Here is a tiny trained network, its code and every weight. The questions are about switching its units off for an input and a target symbol, where a switched-off unit gives its printed mean instead of its output.

import numpy as np


def w(rows, s, z=0):
    codes = np.array(rows[::2]) - 128.0
    scale = np.full(codes.shape[1], s)
    scale[-1] = z or s
    return codes * scale


def softmax(a):
    e = np.exp(a - a.max(-1, keepdims=True))
    return e / e.sum(-1, keepdims=True)


def log_softmax(a):
    a = a - a.max(-1, keepdims=True)
    return a - np.log(np.exp(a).sum(-1, keepdims=True))


def net(x, mask):
    ids = ['ΓΔΞΦΨαβεζηθλμπτω'.index(c) for c in x.split()]
    T = len(ids)
    res = E[ids] + P[:T]
    u = 0
    for l in range(3):
        r = res
        for j in range(3):
            rows = slice(4 * j, 4 * j + 4)
            q, k, v = (r @ M[l][rows].T for M in (Q, K, V))
            z = softmax(np.where(np.tri(T) > 0, q @ k.T / 4**0.5, -1e9)) @ v
            o = O[l][rows]
            res = res + np.where(mask[u + j], z, o[:, -1]) @ o[:, :-1]
        u += 3
    return log_softmax(res[-1] @ U[:, :-1].T + U[:, -1])


Q, K, V, O = {}, {}, {}, {}
E = w([
[71,107,93,141],'Γ',
[129,94,76,178],'Δ',
[165,66,154,161],'Ξ',
[172,120,183,152],'Φ',
[80,107,142,71],'Ψ',
[144,98,183,130],'α',
[79,166,149,183],'β',
[123,52,137,135],'ε',
[118,222,1,100],'ζ',
[100,132,114,177],'η',
[107,77,171,98],'θ',
[150,107,111,206],'λ',
[214,132,137,109],'μ',
[170,176,147,88],'π',
[100,175,151,74],'τ',
[139,139,122,141],'ω',
],0.022)
P = w([
[92,196,170,105],'0',
[60,249,128,141],'1',
[71,235,99,94],'2',
[73,238,108,88],'3',
[77,242,99,93],'4',
[82,244,93,76],'5',
[109,242,87,88],'6',
[108,226,87,45],'7',
[74,216,78,77],'8',
[112,219,90,31],'9',
[97,220,68,55],'10',
[125,193,71,32],'11',
[124,225,74,24],'12',
[138,208,53,12],'13',
],0.0017)
Q[0] = w([
[98,215,83,122],'0.h0',
[130,196,87,68],'0.h0',
[127,140,228,163],'0.h0',
[173,98,155,167],'0.h0',
[179,232,11,171],'0.h1',
[158,136,158,164],'0.h1',
[53,111,161,134],'0.h1',
[132,108,76,142],'0.h1',
[94,133,87,141],'0.h2',
[150,207,83,73],'0.h2',
[151,43,119,64],'0.h2',
[2,133,135,129],'0.h2',
],0.02)
K[0] = w([
[103,212,83,141],'0.h0',
[159,140,80,87],'0.h0',
[117,159,212,99],'0.h0',
[185,110,162,163],'0.h0',
[168,219,5,152],'0.h1',
[153,155,174,165],'0.h1',
[56,120,137,136],'0.h1',
[113,71,126,164],'0.h1',
[83,120,100,149],'0.h2',
[171,204,106,120],'0.h2',
[153,69,97,61],'0.h2',
[36,153,125,84],'0.h2',
],0.022)
V[0] = w([
[184,141,43,3],'0.h0',
[88,67,179,53],'0.h0',
[140,125,160,148],'0.h0',
[103,90,200,135],'0.h0',
[177,168,85,101],'0.h1',
[119,99,102,125],'0.h1',
[5,209,148,124],'0.h1',
[50,130,188,155],'0.h1',
[225,207,100,174],'0.h2',
[160,145,143,121],'0.h2',
[154,143,72,158],'0.h2',
[73,65,34,135],'0.h2',
],0.0054)
O[0] = w([
[37,116,210,254,188],'0.h0',
[177,111,168,172,99],'0.h0',
[167,103,107,96,115],'0.h0',
[213,99,109,93,87],'0.h0',
[182,137,67,153,192],'0.h1',
[128,147,122,120,113],'0.h1',
[204,82,64,50,251],'0.h1',
[96,95,172,82,112],'0.h1',
[86,148,252,213,146],'0.h2',
[113,124,145,148,139],'0.h2',
[140,140,197,142,111],'0.h2',
[191,129,144,75,67],'0.h2',
],0.0065,0.0016)
Q[1] = w([
[112,227,81,125],'1.h0',
[2,184,87,115],'1.h0',
[117,141,164,102],'1.h0',
[131,94,176,173],'1.h0',
[138,119,106,143],'1.h1',
[112,114,136,117],'1.h1',
[84,105,155,147],'1.h1',
[122,127,129,157],'1.h1',
[140,70,60,165],'1.h2',
[146,155,140,112],'1.h2',
[105,124,195,135],'1.h2',
[95,126,150,119],'1.h2',
],0.026)
K[1] = w([
[10,216,130,94],'1.h0',
[6,96,121,151],'1.h0',
[95,75,175,122],'1.h0',
[179,124,165,177],'1.h0',
[112,118,109,153],'1.h1',
[127,104,134,136],'1.h1',
[187,122,113,137],'1.h1',
[157,145,107,133],'1.h1',
[187,46,132,85],'1.h2',
[154,162,142,136],'1.h2',
[79,196,102,93],'1.h2',
[61,120,118,142],'1.h2',
],0.022)
V[1] = w([
[206,136,183,109],'1.h0',
[169,242,78,1],'1.h0',
[88,136,177,54],'1.h0',
[194,146,117,142],'1.h0',
[134,159,94,195],'1.h1',
[225,138,137,146],'1.h1',
[139,178,161,139],'1.h1',
[132,170,197,91],'1.h1',
[141,110,124,127],'1.h2',
[108,123,123,130],'1.h2',
[54,61,113,196],'1.h2',
[105,166,129,106],'1.h2',
],0.007)
O[1] = w([
[185,115,204,129,67],'1.h0',
[11,58,215,254,253],'1.h0',
[86,64,158,103,167],'1.h0',
[166,153,153,160,99],'1.h0',
[128,79,152,70,116],'1.h1',
[89,135,54,80,110],'1.h1',
[102,65,125,120,183],'1.h1',
[100,85,116,168,211],'1.h1',
[127,155,137,126,66],'1.h2',
[146,128,108,122,136],'1.h2',
[180,167,46,113,24],'1.h2',
[140,78,108,124,255],'1.h2',
],0.0074,0.00084)
Q[2] = w([
[101,162,128,172],'2.h0',
[156,90,154,94],'2.h0',
[100,116,109,131],'2.h0',
[144,134,125,117],'2.h0',
[167,248,111,140],'2.h1',
[176,42,191,74],'2.h1',
[155,147,240,139],'2.h1',
[195,108,149,80],'2.h1',
[137,142,40,126],'2.h2',
[98,111,144,113],'2.h2',
[220,63,183,145],'2.h2',
[123,63,132,104],'2.h2',
],0.017)
K[2] = w([
[146,60,127,171],'2.h0',
[97,174,111,87],'2.h0',
[160,128,120,137],'2.h0',
[115,142,143,120],'2.h0',
[54,233,169,64],'2.h1',
[237,68,140,85],'2.h1',
[195,133,250,122],'2.h1',
[175,138,137,45],'2.h1',
[83,198,73,74],'2.h2',
[116,95,157,119],'2.h2',
[209,69,71,196],'2.h2',
[127,58,129,121],'2.h2',
],0.016)
V[2] = w([
[32,241,119,89],'2.h0',
[66,105,169,33],'2.h0',
[125,44,2,127],'2.h0',
[141,159,165,41],'2.h0',
[18,157,207,5],'2.h1',
[101,107,189,129],'2.h1',
[106,77,57,170],'2.h1',
[101,85,160,156],'2.h1',
[145,61,106,178],'2.h2',
[186,34,103,248],'2.h2',
[94,74,92,85],'2.h2',
[198,120,150,121],'2.h2',
],0.0093)
O[2] = w([
[15,94,121,245,237],'2.h0',
[82,1,160,115,226],'2.h0',
[132,94,40,83,29],'2.h0',
[71,133,166,65,8],'2.h0',
[3,204,121,60,69],'2.h1',
[128,187,153,62,199],'2.h1',
[165,139,52,157,171],'2.h1',
[160,187,122,80,226],'2.h1',
[163,150,77,91,137],'2.h2',
[199,209,52,77,143],'2.h2',
[122,66,90,112,102],'2.h2',
[66,212,141,43,13],'2.h2',
],0.0081,0.0015)
U = w([
[73,110,9,66,132],'Γ',
[194,113,67,145,150],'Δ',
[244,101,163,90,125],'Ξ',
[184,144,232,130,76],'Φ',
[98,11,125,65,1],'Ψ',
[149,125,188,51,234],'α',
[63,172,113,98,219],'β',
[170,81,78,36,109],'ε',
[77,194,127,241,93],'ζ',
[118,145,103,118,166],'η',
[100,93,104,2,71],'θ',
[170,230,75,108,123],'λ',
[210,186,240,193,36],'μ',
[96,213,222,148,103],'π',
[81,89,238,155,144],'τ',
[127,171,139,126,199],'ω',
],0.0073,0.007)

Each question gives the input, a string of symbols that net reads in full, and the target symbol t.
The units are the heads (4 rows each of Q, K, V and O). Each row of codes is followed by its name. A weight is (code - 128) times the scale printed after its matrix; where a second scale follows, it is the last column's (O and U).
mask holds one flag per head, layer by layer. A switched-off head (its flag False) gives its mean, the last column of its rows in O, instead of its output. The means were averaged over made-up inputs and are rounded, as every weight is.
A unit's drop is (log p(t) with every unit on - log p(t) with that unit switched off) / (log p(t) with every unit on - log p(t) with every unit switched off).
The circuit of an input: a set's keep is (log p(t) with only the set's units on - log p(t) with every unit switched off) / (log p(t) with every unit on - log p(t) with every unit switched off). Starting from all 9 units, units are removed one at a time, each time the one whose removal leaves the highest keep (on an exact tie, the one counted first), for as long as the keep stays at least 0.8.
circuit, biggest first: the units of the circuit, biggest drop first
most important unit: the unit with the biggest drop
which heads matter: for each layer, one digit per head in row order, 1 if its drop is at least 0.15 and else 0, layers parted by /
input ζ α π α τ ω π, target τ: circuit, biggest first	(0.h0 2.h2)
input τ Φ α τ ζ α, target ζ: which heads matter	100 / 100 / 100
input ω π α ζ τ α α β ω Ξ, target τ: which heads matter	111 / 110 / 110
input α Ψ Δ π α Δ α ζ θ, target ζ: which heads matter	100 / 100 / 100
input α τ Φ θ Ξ β π ζ, target ζ: circuit, biggest first	(1.h0)
input α β ε π α π ω Δ μ Ξ ε λ, target λ: circuit, biggest first	(2.h2 1.h0)
input ζ Ξ α Γ α α π Δ β β θ π α τ, target τ: which heads matter	111 / 100 / 001
input τ α Δ Ξ Δ η ζ μ α, target μ: which heads matter	010 / 110 / 110
input α π ω β α Φ Γ λ α Ξ, target Ξ: circuit, biggest first	(2.h1 0.h0)
input α Δ ω ζ Γ Ξ ε α τ η, target τ: which heads matter	111 / 010 / 001
input π τ η η λ Δ τ Ψ Γ, target Γ: circuit, biggest first	(1.h0 2.h1)
input τ ζ ω α α ω ε τ θ ε, target τ: which heads matter	111 / 110 / 100
input π Γ Γ Γ τ η Ξ τ Δ Ψ ζ α θ, target ζ: circuit, biggest first	(0.h0 2.h0)
input α Ξ α α ω Ξ η α π, target π: most important unit	1.h0
input Ξ β θ λ ζ β μ Δ λ α β, target λ: which heads matter	111 / 110 / 100
input λ Ξ α, target α: circuit, biggest first	(1.h0 0.h1 2.h0)
input Δ η Δ η ζ ε τ π θ, target τ: which heads matter	101 / 110 / 100
input Ξ Ψ α β Δ π π ζ, target ζ: circuit, biggest first	(0.h0 2.h2)
input ω α Φ α θ ζ π π α π α α ε, target ζ: which heads matter	110 / 101 / 100
input α α τ α τ τ β Δ Δ Φ ζ β Φ Ξ, target ζ: circuit, biggest first	(2.h0 0.h0)
input τ π Φ μ θ, target θ: most important unit	0.h2
input α ε θ, target θ: circuit, biggest first	(2.h0 0.h2 2.h2)
input ζ α π α Φ Γ α α ε, target Γ: circuit, biggest first	(2.h0 0.h0 1.h0 2.h2)
input ζ τ Φ, target τ: which heads matter	111 / 100 / 110
input ε α α π Δ η Ψ α α β Ψ ζ Γ, target Γ: circuit, biggest first	(1.h0 0.h0)
